In the rows, 128 means zero.
Each row is followed by its class.
[134 114 149 139 136 146 139 135 133 92 145 113 123 113 131 142 114 113 136 93 124 139 109 151 137 155 131 110 144 128 140 118 106 144 134 108 157 139 147]
dal
[173 81 56 79 82 143 102 137 156 171 103 154 67 126 93 153 135 159 89 137 184 174 127 170 174 182 97 132 111 69 114 96 117 105 142 119 111 165 99]
sak
[109 84 103 144 131 140 145 150 118 150 126 134 156 127 99 137 154 123 112 120 133 119 128 142 120 127 123 139 130 130 140 118 118 129 138 108 161 151 137]
dal
[133 110 120 134 131 96 113 132 140 142 132 134 139 115 144 146 133 115 124 139 135 157 123 132 142 139 140 119 124 114 112 98 136 137 128 137 158 146 140]
Peb
[126 125 118 126 134 127 134 133 122 143 114 124 131 127 128 133 142 145 133 98 129 115 123 140 116 126 131 140 129 138 125 125 117 128 134 118 115 124 120]
sak
[163 107 112 145 109 147 126 146 142 118 116 119 153 107 134 119 130 170 128 103 142 147 146 147 115 140 126 146 132 131 121 112 100 103 138 130 149 136 125]
toku
[122 146 112 137 155 106 132 148 132 139 118 138 119 131 169 151 159 153 137 53 120 116 124 151 142 120 128 111 129 132 129 126 107 139 118 106 131 145 110]
lofev
[115 153 123 132 119 81 129 138 131 155 138 135 134 119 162 145 150 164 137 97 132 115 116 148 101 128 126 115 109 135 112 122 122 131 123 101 122 122 123]
zesas
[95 150 148 134 119 81 107 161 124 199 151 147 100 169 158 150 109 134 141 125 126 126 129 111 132 125 140 107 119 98 90 106 141 125 103 122 181 81 105]
dal
[127 110 124 160 118 158 128 130 117 123 131 120 120 120 107 131 107 145 119 122 118 148 133 119 121 133 130 128 148 118 133 128 132 114 128 141 149 151 143]
zesas
[163 131 120 140 115 132 140 137 135 128 124 117 115 132 106 118 95 107 133 131 125 136 124 123 133 147 134 120 147 130 114 122 124 124 120 126 133 137 141]
lofev
[207 76 96 148 155 128 115 150 132 95 118 104 139 92 162 130 99 103 135 98 114 152 112 153 126 133 97 127 148 136 146 100 121 146 138 122 151 122 134]
tuma
[136 138 93 125 146 169 128 163 144 107 91 131 75 110 109 139 109 133 125 100 120 137 145 107 152 159 112 156 135 102 148 115 115 102 114 81 138 158 125]
tuma
[137 112 122 148 132 146 136 128 131 123 125 128 139 117 126 140 127 135 123 127 123 138 128 148 125 134 128 135 136 122 128 126 111 127 136 115 174 140 135]
fikel
[131 97 106 136 168 130 124 160 118 142 110 121 116 122 135 151 141 137 144 34 135 133 154 117 137 108 133 128 118 116 126 86 112 128 117 107 103 162 115]
dida
[216 141 128 107 100 186 153 156 142 73 110 123 107 131 157 129 109 147 152 113 123 153 129 155 139 139 110 136 141 109 140 134 100 137 169 143 136 168 92]
dal
[147 146 122 157 143 113 125 126 133 136 93 138 111 129 103 160 98 103 141 146 127 149 133 145 139 164 138 124 118 112 116 98 103 120 95 125 129 125 114]
dal
[133 110 108 149 121 166 128 158 117 96 133 122 124 108 123 147 128 135 124 120 115 140 127 136 152 133 127 129 141 115 152 125 111 122 124 133 133 154 137]
resan
[136 77 126 133 120 143 123 97 116 117 120 122 118 151 107 107 119 117 126 156 149 147 124 136 121 135 132 135 140 120 122 143 136 133 145 140 150 125 149]
sak
[116 137 131 130 130 129 135 157 116 117 143 125 144 116 156 145 129 135 128 103 96 125 110 137 126 130 144 119 169 136 150 131 131 143 134 126 149 135 142]
dal
[146 117 128 132 129 127 114 113 129 132 133 141 135 116 127 144 128 139 119 118 144 152 126 134 126 128 138 119 148 125 117 114 130 131 126 146 147 134 143]
dida
[149 96 117 141 116 136 116 115 127 129 127 125 122 104 111 144 122 123 110 119 143 148 122 127 137 131 140 116 147 127 125 116 128 122 130 147 137 128 132]
tuma
[181 128 119 130 123 161 148 145 130 109 104 125 130 114 135 133 104 124 135 135 127 150 136 140 136 149 133 146 143 104 141 121 109 126 132 119 161 147 138]
toku
[136 134 108 132 100 137 135 157 122 135 119 125 120 136 140 136 131 130 126 98 138 130 129 138 117 132 122 139 116 107 122 115 123 120 133 112 142 151 105]
tuma
[138 132 125 136 106 160 136 133 122 117 127 128 126 124 92 141 122 146 114 134 143 151 134 134 108 138 132 138 153 125 137 137 113 122 121 127 149 144 130]
tuma
[125 157 114 126 112 105 100 134 140 149 145 110 128 135 138 119 133 162 123 140 135 143 129 120 74 137 130 123 131 143 114 117 116 115 105 119 97 108 121]
riv
[164 107 128 138 105 109 133 118 133 134 117 129 138 92 128 165 145 120 119 140 133 148 123 141 147 129 142 90 146 107 137 101 152 119 137 162 122 149 140]
dida
[130 112 129 121 136 118 107 116 129 131 139 131 131 117 141 156 126 127 115 128 130 151 120 128 133 130 143 120 149 122 129 120 132 134 123 140 150 116 140]
tuma
[137 150 128 149 129 116 125 110 147 135 118 119 94 116 114 124 107 109 123 193 95 144 142 114 161 156 144 112 138 112 107 129 132 111 110 131 117 137 145]
dal
[135 99 125 136 113 157 130 136 109 116 129 118 117 125 104 127 106 128 127 138 126 140 128 132 122 125 121 140 149 125 142 140 134 125 139 134 142 132 137]
sak
[145 81 131 125 148 124 116 119 142 134 133 131 139 120 136 144 158 141 128 116 150 148 138 137 138 124 141 116 126 122 117 104 116 127 120 135 134 124 146]
dida
[118 122 133 131 112 121 125 147 128 104 128 127 121 126 154 117 135 140 145 105 136 120 118 143 119 135 129 129 119 143 128 120 111 130 126 123 112 131 137]
toku
[143 115 119 129 146 127 118 104 129 144 131 141 127 121 130 151 132 147 119 117 135 145 128 150 138 127 131 125 132 120 121 123 111 136 119 131 136 134 136]
fikel
[119 149 119 150 106 149 135 112 130 142 108 135 113 153 94 137 133 152 114 187 124 156 123 141 112 161 118 136 145 107 158 152 115 109 109 145 127 162 135]
lofev
[174 99 144 165 92 144 151 99 78 148 116 156 120 137 92 153 78 100 142 242 115 150 119 157 138 120 103 149 112 94 151 163 134 123 125 176 149 135 152]
Peb
[124 140 117 126 107 125 142 142 124 131 144 121 119 127 98 130 101 102 124 147 136 135 126 125 122 147 134 129 140 130 125 125 128 124 110 102 135 144 158]
lofev
[143 117 130 128 136 140 117 106 128 116 129 124 129 116 139 131 125 139 113 123 130 157 124 138 125 138 146 123 151 132 133 115 128 120 122 148 131 139 159]
riv
[113 135 120 132 135 116 125 141 129 119 122 126 117 127 157 130 142 151 141 86 124 125 118 152 119 139 126 120 130 136 133 116 119 127 127 114 109 141 128]
lofev
[143 116 119 134 138 161 130 131 129 99 120 133 127 133 119 132 134 122 134 116 128 135 123 126 139 127 131 154 132 121 135 138 108 134 123 128 143 151 147]
sak
[140 124 103 162 137 164 126 134 116 114 131 136 143 112 109 137 116 117 111 132 101 133 117 126 132 127 122 147 148 128 141 138 118 125 130 138 163 149 150]
resan
[137 128 114 145 108 129 122 165 122 153 123 136 128 129 136 128 124 138 126 100 144 133 127 132 123 131 123 135 120 114 117 105 129 118 120 124 143 140 112]
dida
[152 154 115 141 99 113 127 123 139 144 126 119 121 112 103 131 103 114 124 157 144 144 122 130 122 149 127 139 117 130 101 117 115 120 114 119 127 138 132]
sak
[146 145 127 139 105 113 135 127 133 136 125 122 132 129 115 137 99 120 125 143 125 142 127 135 126 143 134 121 141 126 116 120 128 127 120 133 141 140 130]
fikel
[125 149 121 136 136 115 125 162 130 128 118 137 122 103 166 141 142 171 137 60 124 125 111 161 109 140 117 133 119 134 136 117 114 129 150 98 130 145 113]
resan
[128 128 131 133 133 185 97 118 116 131 178 111 83 93 130 169 111 171 100 67 144 166 136 107 104 100 137 103 177 141 145 132 105 111 124 138 157 108 108]
riv
[126 146 124 139 107 129 128 124 125 124 138 123 130 139 101 145 99 95 123 146 123 140 122 117 129 148 137 124 139 120 110 116 119 130 107 131 135 149 144]
dida
[135 105 110 134 139 153 123 125 127 114 128 129 129 113 121 138 129 133 122 106 121 130 128 128 144 116 115 150 136 137 134 131 115 121 132 134 142 145 143]
sak
[134 85 138 102 128 123 109 115 135 140 155 134 126 109 144 141 132 150 112 117 154 152 136 133 150 109 138 117 128 139 112 112 124 123 137 142 146 128 145]
riv
[178 140 121 145 111 157 140 144 138 114 117 128 138 91 118 123 114 126 122 125 125 129 125 132 141 135 114 135 136 119 132 117 118 128 135 134 143 154 129]
toku
[160 129 111 149 94 127 135 160 122 126 119 125 120 116 150 124 119 140 132 112 145 133 125 160 127 134 114 123 108 116 118 108 118 117 130 109 149 143 112]
riv
[139 146 116 145 112 147 127 136 114 110 137 132 120 113 121 123 121 135 136 124 128 125 124 121 113 117 125 132 139 129 129 132 126 131 131 129 121 143 128]
dal
[125 145 134 134 126 116 130 135 127 144 124 134 129 121 130 128 144 149 134 102 145 118 130 136 101 126 136 127 123 139 125 122 114 127 113 119 110 118 125]
toku
[175 111 111 128 127 149 137 133 125 109 132 138 141 109 125 147 131 123 127 129 135 144 138 146 144 119 132 139 123 114 129 132 113 128 137 128 142 145 141]
resan
[127 116 122 130 142 134 141 144 117 128 105 130 131 118 154 122 143 152 136 85 133 110 137 153 136 122 126 133 124 138 130 112 112 131 134 119 127 129 115]
toku
[131 93 113 129 83 134 123 150 125 152 122 112 147 127 149 126 136 137 117 112 150 133 99 130 111 123 119 133 126 136 122 81 129 128 169 167 140 146 92]
tuma
[148 135 150 128 118 114 136 120 156 130 103 129 100 138 119 137 112 119 133 131 131 157 130 120 131 164 148 119 143 124 132 115 125 106 110 147 127 144 158]
toku
[151 106 108 132 102 129 127 166 128 136 113 125 96 123 147 131 128 144 132 118 147 145 128 144 119 134 120 123 116 118 134 106 121 109 132 114 130 141 113]
riv
[143 110 118 139 109 131 140 149 133 115 112 121 115 150 138 127 142 124 133 114 131 124 130 128 131 128 131 101 147 110 144 127 147 121 125 134 142 126 116]
fikel
[138 138 120 152 97 149 137 143 125 107 111 127 111 120 96 126 108 121 131 131 134 130 127 125 125 143 117 135 131 127 144 133 111 118 116 130 115 157 128]
toku
[149 103 116 150 114 95 99 132 116 136 145 166 172 150 124 137 111 118 126 158 84 134 92 148 154 137 125 137 128 97 110 157 133 157 134 152 150 147 171]
resan
[133 120 124 149 107 149 124 140 128 118 120 130 145 129 141 114 130 144 127 107 143 139 106 131 122 142 115 151 125 123 144 129 116 127 138 137 143 167 132]
dida
[120 182 101 83 24 153 114 129 138 152 134 141 83 77 97 140 119 166 82 135 180 132 125 115 175 172 166 120 123 100 119 118 144 57 114 135 47 137 108]
riv
[148 151 130 134 112 123 131 116 133 122 139 122 127 129 120 134 94 104 127 132 126 146 115 123 121 150 136 125 148 131 124 128 124 130 124 132 142 141 146]
dal
[89 150 137 130 129 115 122 145 128 136 133 129 123 132 153 129 136 142 137 95 131 125 137 120 115 126 139 130 121 126 122 116 135 118 130 112 139 132 115]
dal
[150 124 115 99 131 104 128 96 141 151 144 136 125 125 155 134 158 122 117 111 171 132 117 141 144 126 154 101 130 122 101 125 125 145 134 116 134 117 132]
lofev
[137 140 126 140 134 130 135 148 122 109 125 132 124 125 153 136 138 112 140 98 122 112 106 120 147 123 142 115 133 118 136 127 128 146 130 127 133 131 128]
resan
[137 131 118 139 119 140 125 125 128 127 115 125 156 129 124 129 136 130 121 142 123 139 119 141 117 137 132 153 130 119 129 138 120 130 138 137 140 145 122]
sak
[140 132 112 153 101 123 118 140 101 153 149 128 150 136 108 136 92 122 115 148 130 144 117 143 122 125 122 112 158 124 117 112 137 143 108 159 152 126 122]
lofev
[149 122 124 140 126 106 125 114 119 122 112 121 134 132 136 135 101 136 141 140 135 163 133 155 104 151 123 130 135 127 132 123 128 127 130 134 139 128 129]
Peb
[139 117 133 127 138 125 116 117 137 128 132 138 141 113 134 140 132 131 120 116 141 141 129 137 130 131 135 123 138 127 126 115 121 131 123 137 150 120 142]
toku
[103 130 105 142 122 146 97 126 98 155 139 123 137 120 113 146 106 188 116 76 121 146 141 103 91 111 120 143 152 117 138 103 136 97 126 143 122 146 132]
riv
[108 130 113 133 139 111 124 140 126 139 125 134 140 118 148 140 150 164 132 91 119 107 121 141 116 119 121 124 135 138 132 120 123 135 133 108 131 124 119]
fikel
[132 124 109 126 117 108 108 153 146 170 123 137 140 115 141 166 141 143 114 111 126 141 124 139 143 129 127 135 120 119 114 96 123 112 128 144 147 135 105]
sak
[132 126 103 137 107 112 121 154 135 187 121 139 145 131 141 137 141 144 114 115 138 129 113 147 136 143 127 131 113 106 118 105 126 114 126 129 138 136 104]
lofev
[157 131 119 147 113 155 136 130 117 106 129 130 135 120 116 135 114 122 130 126 134 145 127 133 117 128 133 136 144 126 138 133 118 127 130 138 144 148 134]
dal
[160 128 111 133 120 111 123 136 142 138 127 118 118 118 132 130 110 114 129 123 144 153 123 129 118 152 129 121 132 124 123 107 123 127 127 116 133 135 127]
dal
[145 124 97 136 109 100 106 156 148 152 124 129 153 113 153 140 149 137 134 98 133 125 115 132 137 128 129 148 91 117 100 111 106 124 136 118 119 143 105]
sak
[145 156 133 112 102 114 145 114 146 133 128 116 111 141 119 137 109 120 130 154 150 149 122 120 106 158 140 118 130 130 117 122 121 126 118 122 123 133 136]
zesas
